Here is a tiny trained network, its code and every weight. The questions are about switching its units off for an input and a target symbol, where a switched-off unit gives its printed mean instead of its output.

import numpy as np


def w(rows, s, z=0):
    codes = np.array(rows[::2]) - 128.0
    scale = np.full(codes.shape[1], s)
    scale[-1] = z or s
    return codes * scale


def f(y):
    return np.maximum(y, 0)


def softmax(a):
    e = np.exp(a - a.max(-1, keepdims=True))
    return e / e.sum(-1, keepdims=True)


def log_softmax(a):
    a = a - a.max(-1, keepdims=True)
    return a - np.log(np.exp(a).sum(-1, keepdims=True))


def net(x, mask):
    ids = ['ΓΔΦΨαβεζηθλμξπσω'.index(c) for c in x.split()]
    T = len(ids)
    res = E[ids] + P[:T]
    q, k, v = (res @ M[0].T for M in (Q, K, V))
    z = softmax(np.where(np.tri(T) > 0, q @ k.T / 3**0.5, -1e9)) @ v
    res = res + np.where(mask[0], z, O[0][:, -1]) @ O[0][:, :-1]
    y = f(res @ A[0][:, :-1].T + A[0][:, -1])
    res = res + np.where(mask[1:25], y, B[0][:, -1]) @ B[0][:, :-1]
    return log_softmax(res[-1] @ U[:, :-1].T + U[:, -1])


Q, K, V, O, A, B = {}, {}, {}, {}, {}, {}
E = w([
[88,62,246],'Γ',
[131,131,153],'Δ',
[148,129,136],'Φ',
[148,128,138],'Ψ',
[112,164,137],'α',
[122,144,149],'β',
[117,150,145],'ε',
[131,145,133],'ζ',
[151,121,143],'η',
[163,101,146],'θ',
[105,158,148],'λ',
[149,128,140],'μ',
[150,119,145],'ξ',
[160,120,127],'π',
[132,134,148],'σ',
[151,118,147],'ω',
],0.014)
P = w([
[151,157,168],'0',
[155,201,119],'1',
[179,131,123],'2',
[173,158,120],'3',
[69,136,33],'4',
[132,128,187],'5',
[149,94,118],'6',
[3,131,91],'7',
[204,234,170],'8',
[122,121,170],'9',
],0.017)
Q[0] = w([
[90,103,19],'H0',
[149,158,88],'H0',
[23,6,164],'H0',
],0.016)
K[0] = w([
[142,237,103],'H0',
[134,175,154],'H0',
[127,87,1],'H0',
],0.018)
V[0] = w([
[49,236,134],'H0',
[90,141,69],'H0',
[4,155,221],'H0',
],0.017)
O[0] = w([
[255,70,131,252],'H0',
[107,101,211,19],'H0',
[166,9,89,200],'H0',
],0.017,0.0035)
A[0] = w([
[113,169,70,96],'N0',
[156,223,110,63],'N1',
[137,126,29,131],'N2',
[30,78,33,84],'N3',
[57,60,66,153],'N4',
[201,148,175,2],'N5',
[62,96,150,115],'N6',
[124,161,177,72],'N7',
[61,125,38,119],'N8',
[99,72,194,65],'N9',
[174,218,136,90],'N10',
[60,90,101,84],'N11',
[134,214,101,98],'N12',
[133,67,118,48],'N13',
[104,203,90,39],'N14',
[12,33,95,128],'N15',
[176,168,202,147],'N16',
[111,179,203,72],'N17',
[54,49,51,106],'N18',
[195,193,209,95],'N19',
[241,227,157,17],'N20',
[232,225,211,6],'N21',
[246,213,217,76],'N22',
[106,255,148,61],'N23',
],0.0077,0.0086)
B[0] = w([
[124,131,170,159],'N0',
[83,129,178,168],'N1',
[62,76,124,254],'N2',
[195,116,157,152],'N3',
[172,219,107,159],'N4',
[29,137,181,147],'N5',
[89,152,91,145],'N6',
[109,105,172,142],'N7',
[102,87,125,162],'N8',
[130,166,63,158],'N9',
[69,161,156,177],'N10',
[120,94,165,135],'N11',
[95,123,178,178],'N12',
[79,108,186,166],'N13',
[171,59,91,152],'N14',
[94,38,126,153],'N15',
[190,144,103,201],'N16',
[103,125,209,159],'N17',
[140,231,130,160],'N18',
[121,120,67,175],'N19',
[214,238,125,186],'N20',
[97,71,4,147],'N21',
[153,133,205,217],'N22',
[157,130,31,188],'N23',
],0.029,0.0072)
U = w([
[127,74,71,132],'Γ',
[141,52,2,251],'Δ',
[139,170,192,47],'Φ',
[134,152,183,35],'Ψ',
[180,104,224,2],'α',
[150,51,78,123],'β',
[156,54,124,76],'ε',
[228,145,72,227],'ζ',
[97,129,168,132],'η',
[58,78,50,138],'θ',
[131,43,162,55],'λ',
[129,147,183,44],'μ',
[97,108,143,133],'ξ',
[120,221,30,88],'π',
[144,74,51,117],'σ',
[89,103,142,99],'ω',
],0.0079,0.0056)

Each question gives the input, a string of symbols that net reads in full, and the target symbol t.
The units are the heads (3 rows each of Q, K, V and O) and the neurons (one row each of A and B). Each row of codes is followed by its name. A weight is (code - 128) times the scale printed after its matrix; where a second scale follows, it is the last column's (O, A, B and U).
mask holds one flag per unit, heads first, then neurons. A switched-off unit (its flag False) gives its mean, the last column of its rows in O or B, instead of its output. The means were averaged over made-up inputs and are rounded, as every weight is.
A unit's drop is (log p(t) with every unit on - log p(t) with that unit switched off) / (log p(t) with every unit on - log p(t) with every unit switched off).
The circuit of an input: a set's keep is (log p(t) with only the set's units on - log p(t) with every unit switched off) / (log p(t) with every unit on - log p(t) with every unit switched off). Starting from the 12 units with the biggest drops (on a tie, the unit counted first), units are removed one at a time, each time the one whose removal leaves the highest keep (on an exact tie, the one counted first), for as long as the keep stays at least 0.8.
circuit, biggest first: the units of the circuit, biggest drop first
most important unit: the unit with the biggest drop
top k neurons: the k neurons with the biggest drops, biggest first
input α π ζ Δ π π η ε ζ, target π: circuit, biggest first => (N20, N21)
input α ω η ζ π π ζ μ ζ β, target ζ: circuit, biggest first => (N2)
input Δ Φ π, target Δ: top 2 neurons => (N22, N2)
input Ψ π ζ β Φ, target π: top 2 neurons => (N23, N20)
input ζ θ π ξ ζ, target θ: top 2 neurons => (N23, N22)
input ζ ε η Δ, target ζ: circuit, biggest first => (N20, H0)
input ζ ζ θ ζ π, target ζ: circuit, biggest first => (H0, N20)
input β λ ζ Δ ξ, target λ: circuit, biggest first => (H0, N13, N5)
input ζ ε π θ, target ζ: circuit, biggest first => (N20, H0)
input ζ ζ Δ Ψ μ, target ζ: circuit, biggest first => (H0, N20)
input λ σ θ, target λ: circuit, biggest first => (H0, N13, N23, N2)
input ξ α ζ ζ ζ ζ Δ Φ, target ζ: top 3 neurons => (N9, N2, N16)
input η π π ζ Ψ θ π π Ψ μ, target π: circuit, biggest first => (H0, N23)
input α θ θ ζ, target α: circuit, biggest first => (H0, N22, N23, N13)
input ζ π ζ ε σ, target π: circuit, biggest first => (H0)
input Φ π Δ Γ ε π Φ π ξ, target Δ: top 2 neurons => (N2, N22)
input η π ε Δ Δ, target π: circuit, biggest first => (N23, H0)
input λ θ π, target λ: top 2 neurons => (N13, N2)
input ζ λ ζ π λ ζ ζ β, target λ: top 2 neurons => (N13, N20)
input λ α ζ Φ Δ ζ ζ ζ, target Δ: top 3 neurons => (N9, N22, N20)
input π θ π, target π: top 2 neurons => (N23, N20)
input π Ψ ε, target π: top 3 neurons => (N23, N20, N10)
input θ ε β ε σ μ ζ ξ Ψ α, target ζ: most important unit => N2
input η π ζ Φ Δ, target π: top 2 neurons => (N23, N2)
